Here is a tiny trained network, its code and every weight. The questions are about switching its units off for an input and a target symbol, where a switched-off unit gives its printed mean instead of its output.

import numpy as np


def w(rows, s, z=0):
    codes = np.array(rows[::2]) - 128.0
    scale = np.full(codes.shape[1], s)
    scale[-1] = z or s
    return codes * scale


def norm(h):
    return h / np.sqrt((h * h).mean(-1, keepdims=True) + 1e-5)


def f(y):
    return np.maximum(y, 0)


def softmax(a):
    e = np.exp(a - a.max(-1, keepdims=True))
    return e / e.sum(-1, keepdims=True)


def log_softmax(a):
    a = a - a.max(-1, keepdims=True)
    return a - np.log(np.exp(a).sum(-1, keepdims=True))


def net(x, mask):
    ids = ['βγεηθμπψω'.index(c) for c in x.split()]
    T = len(ids)
    res = E[ids] + P[:T]
    u = 0
    for l in range(3):
        r = norm(res)
        for j in range(2):
            rows = slice(2 * j, 2 * j + 2)
            q, k, v = (r @ M[l][rows].T for M in (Q, K, V))
            z = softmax(np.where(np.tri(T) > 0, q @ k.T / 2**0.5, -1e9)) @ v
            o = O[l][rows]
            res = res + np.where(mask[u + j], z, o[:, -1]) @ o[:, :-1]
        u += 2
        y = f(norm(res) @ A[l][:, :-1].T + A[l][:, -1])
        res = res + np.where(mask[u : u + 8], y, B[l][:, -1]) @ B[l][:, :-1]
        u += 8
    return log_softmax(norm(res)[-1] @ U[:, :-1].T + U[:, -1])


Q, K, V, O, A, B = {}, {}, {}, {}, {}, {}
E = w([
[36,226,95,210],'β',
[138,35,175,173],'γ',
[165,41,184,189],'ε',
[98,2,134,123],'η',
[177,53,160,186],'θ',
[175,72,122,200],'μ',
[232,59,181,234],'π',
[26,50,14,112],'ψ',
[139,162,181,159],'ω',
],0.0096)
P = w([
[37,58,182,217],'0',
[171,149,76,161],'1',
[133,75,118,114],'2',
[62,45,210,153],'3',
[182,176,71,152],'4',
[132,76,120,104],'5',
[78,56,225,128],'6',
[182,181,66,136],'7',
[130,80,123,97],'8',
[101,56,244,105],'9',
[182,187,61,124],'10',
[129,89,123,90],'11',
[109,58,255,76],'12',
[189,198,54,107],'13',
],0.0087)
Q[0] = w([
[154,114,9,182],'0.h1',
[86,78,143,156],'0.h1',
[91,177,140,163],'0.h2',
[84,72,117,179],'0.h2',
],0.011)
K[0] = w([
[146,156,194,10],'0.h1',
[43,113,113,136],'0.h1',
[179,57,103,106],'0.h2',
[81,79,141,176],'0.h2',
],0.012)
V[0] = w([
[129,222,246,16],'0.h1',
[7,232,254,116],'0.h1',
[106,100,158,147],'0.h2',
[59,224,183,81],'0.h2',
],0.0043)
O[0] = w([
[112,49,163,253,3],'0.h1',
[114,148,219,110,105],'0.h1',
[81,147,172,102,164],'0.h2',
[155,108,56,86,74],'0.h2',
],0.005,0.0052)
A[0] = w([
[124,149,227,22,37],'0.n1',
[90,235,56,111,16],'0.n2',
[117,126,89,3,43],'0.n3',
[95,36,84,124,93],'0.n4',
[54,159,73,197,77],'0.n5',
[187,40,40,131,64],'0.n6',
[176,79,31,197,4],'0.n7',
[232,104,166,172,4],'0.n8',
],0.0067,0.0033)
B[0] = w([
[32,120,126,193,157],'0.n1',
[88,2,146,185,194],'0.n2',
[144,144,88,82,194],'0.n3',
[121,216,157,166,255],'0.n4',
[185,88,183,94,215],'0.n5',
[243,174,179,144,234],'0.n6',
[184,191,114,207,182],'0.n7',
[179,95,70,99,178],'0.n8',
],0.0082,0.0037)
Q[1] = w([
[146,129,18,189],'1.h1',
[136,84,1,139],'1.h1',
[180,39,12,63],'1.h2',
[181,37,28,36],'1.h2',
],0.0078)
K[1] = w([
[112,135,132,74],'1.h1',
[127,106,101,104],'1.h1',
[193,138,89,122],'1.h2',
[255,115,106,101],'1.h2',
],0.022)
V[1] = w([
[188,162,84,158],'1.h1',
[69,146,17,108],'1.h1',
[86,153,115,197],'1.h2',
[253,144,111,90],'1.h2',
],0.0043)
O[1] = w([
[211,63,112,125,90],'1.h1',
[46,241,241,183,223],'1.h1',
[176,155,85,105,254],'1.h2',
[107,253,243,151,25],'1.h2',
],0.0043,0.00089)
A[1] = w([
[68,156,164,118,3],'1.n1',
[134,201,152,2,77],'1.n2',
[97,66,57,168,180],'1.n3',
[62,133,5,208,149],'1.n4',
[192,78,180,135,88],'1.n5',
[129,177,23,46,170],'1.n6',
[222,112,144,187,126],'1.n7',
[165,105,88,221,74],'1.n8',
],0.0077,0.0055)
B[1] = w([
[2,214,247,29,133],'1.n1',
[212,123,21,88,165],'1.n2',
[174,176,71,174,245],'1.n3',
[242,131,197,111,253],'1.n4',
[124,248,88,47,179],'1.n5',
[43,164,214,195,210],'1.n6',
[55,12,96,165,222],'1.n7',
[66,105,95,40,180],'1.n8',
],0.0063,0.005)
Q[2] = w([
[139,3,226,14],'2.h1',
[75,179,133,46],'2.h1',
[103,53,89,92],'2.h2',
[227,192,35,128],'2.h2',
],0.0061)
K[2] = w([
[159,231,106,219],'2.h1',
[50,173,76,61],'2.h1',
[211,184,161,189],'2.h2',
[115,255,130,40],'2.h2',
],0.0074)
V[2] = w([
[32,134,104,182],'2.h1',
[128,2,166,124],'2.h1',
[219,158,155,158],'2.h2',
[199,84,96,27],'2.h2',
],0.004)
O[2] = w([
[2,212,254,87,168],'2.h1',
[234,150,142,134,203],'2.h1',
[91,102,62,6,200],'2.h2',
[36,175,181,80,7],'2.h2',
],0.0047,0.0016)
A[2] = w([
[159,103,95,151,107],'2.n1',
[127,2,126,165,179],'2.n2',
[131,23,105,123,32],'2.n3',
[211,156,121,76,163],'2.n4',
[161,254,114,81,97],'2.n5',
[129,34,223,91,3],'2.n6',
[197,134,126,186,180],'2.n7',
[105,94,217,144,251],'2.n8',
],0.0088,0.0041)
B[2] = w([
[104,138,105,110,182],'2.n1',
[118,48,106,127,249],'2.n2',
[108,193,185,165,181],'2.n3',
[144,210,156,68,208],'2.n4',
[138,82,76,189,191],'2.n5',
[7,150,84,97,151],'2.n6',
[67,124,168,159,254],'2.n7',
[164,119,101,107,214],'2.n8',
],0.011,0.0063)
U = w([
[83,39,133,174,76],'β',
[146,72,50,59,194],'γ',
[59,163,146,67,253],'ε',
[176,155,81,58,152],'η',
[156,127,210,58,128],'θ',
[218,104,79,119,95],'μ',
[202,59,203,85,61],'π',
[110,176,4,146,55],'ψ',
[89,176,208,182,107],'ω',
],0.019,0.0057)

Each question gives the input, a string of symbols that net reads in full, and the target symbol t.
The units are the heads (2 rows each of Q, K, V and O) and the neurons (one row each of A and B). Each row of codes is followed by its name. A weight is (code - 128) times the scale printed after its matrix; where a second scale follows, it is the last column's (O, A, B and U).
mask holds one flag per unit, layer by layer, with each layer's heads first. A switched-off unit (its flag False) gives its mean, the last column of its rows in O or B, instead of its output. The means were averaged over made-up inputs and are rounded, as every weight is.
A unit's drop is (log p(t) with every unit on - log p(t) with that unit switched off) / (log p(t) with every unit on - log p(t) with every unit switched off).
The circuit of an input: a set's keep is (log p(t) with only the set's units on - log p(t) with every unit switched off) / (log p(t) with every unit on - log p(t) with every unit switched off). Starting from the 12 units with the biggest drops (on a tie, the unit counted first), units are removed one at a time, each time the one whose removal leaves the highest keep (on an exact tie, the one counted first), for as long as the keep stays at least 0.8.
circuit, biggest first: the units of the circuit, biggest drop first
top k neurons: the k neurons with the biggest drops, biggest first
heads that matter: for each layer, one digit per head in row order, 1 if its drop is at least 0.15 and else 0, layers parted by /
drop when u is switched off: that unit's drop, to one decimal
input ψ ε γ ψ η, target ω: heads that matter	00 / 00 / 00
input θ π β β ψ π ψ γ, target ω: circuit, biggest first	(2.n7)
input ψ π ψ ψ ψ γ, target γ: top 3 neurons	(1.n7; 0.n4; 1.n5)
input θ ε ψ η ψ β μ ψ η β, target γ: top 3 neurons	(0.n4; 2.n8; 2.n7)
input β γ π γ β ψ β ψ β ψ π, target ω: top 2 neurons	(2.n7; 0.n8)
input β θ ψ ψ ψ β ψ β ψ ψ β ε, target ε: circuit, biggest first	(2.n6; 1.n3)
input β ψ γ, target γ: circuit, biggest first	(1.n7; 1.n4; 1.n5; 2.n7)
input ψ ψ θ γ β θ β ψ β ψ ψ ψ μ, target β: top 3 neurons	(0.n1; 1.n4; 2.n3)
input π ψ β ψ ψ γ ψ ω π ε π γ π η, target ω: heads that matter	10 / 00 / 00
input θ β β β, target ε: top 4 neurons	(0.n2; 1.n1; 0.n5; 2.n2)
input θ γ ω η γ ψ ψ β ε, target ε: heads that matter	00 / 01 / 00
input β μ ψ π μ π β β, target μ: top 2 neurons	(1.n3; 1.n6)
input μ β θ ψ β, target ω: heads that matter	10 / 10 / 00
input ψ ψ ε ψ π ψ π ω ψ θ β ψ π, target ε: top 2 neurons	(2.n6; 1.n5)
input β ψ γ γ π β θ θ ψ β ε, target ω: heads that matter	00 / 01 / 00
input ψ μ ω β ψ π ψ θ, target ω: top 4 neurons	(0.n8; 2.n7; 0.n6; 0.n2)
input β η ψ π ψ ε β, target γ: heads that matter	11 / 11 / 00
input η β θ ψ ψ ψ ψ β μ β, target ε: heads that matter	01 / 00 / 00
input η β η ω, target β: top 2 neurons	(0.n1; 0.n6)
input β η ψ ψ μ ε ψ, target ε: top 2 neurons	(0.n6; 0.n3)
input ψ ω ψ ψ η ω β γ ψ η, target γ: heads that matter	00 / 00 / 00
input ψ ψ ψ γ θ ψ θ ψ ψ β ω γ ε, target β: heads that matter	00 / 11 / 00
input ψ β ω ψ γ, target β: top 2 neurons	(1.n7; 1.n3)
input μ γ ψ, target ψ: top 2 neurons	(2.n5; 1.n2)
input ψ ψ ψ β π ψ ε θ π η η ω ω π, target β: top 3 neurons	(1.n7; 1.n4; 2.n7)
input ψ η ψ ψ β, target ω: top 2 neurons	(1.n4; 2.n7)
input ψ ψ μ ε θ η γ β β θ ψ ψ η, target γ: top 3 neurons	(2.n7; 2.n2; 2.n8)
input ψ ψ ψ ψ ψ ε ω, target γ: heads that matter	00 / 01 / 00
input ψ ψ ψ ω η θ, target θ: drop when 1.h2 is switched off	0.5
input μ ε γ β β β θ γ, target η: drop when 0.h2 is switched off	-0.1
